Read these off the matrix that follows. Rows and columns are numbered from 0.
1) Give the entry in row 0 and column 0.
2) Give the entry at row 2, column 0.
3) Give the entry at row 1, column 1.
4) Give the entry at row 1, column 0.
5) Give the entry in row 0 and column 1.
[[150 150 149 120 150 121 150 150 150 135 150 150 120 121]
 [149 148 148 122 148 122 148 149 148 134 149 148 122 122]
 [150 149 149 120 149 122 149 150 149 134 150 149 120 120]
 [149 148 148 121 148 121 148 148 148 135 148 148 121 121]
 [149 149 148 120 149 122 149 149 149 134 149 149 121 121]
 [149 149 148 121 149 122 149 149 149 134 149 149 121 121]
 [150 149 148 122 149 121 149 149 149 136 149 149 122 122]
 [149 149 148 121 149 122 149 149 149 134 149 149 121 121]]
1) 150
2) 150
3) 148
4) 149
5) 150
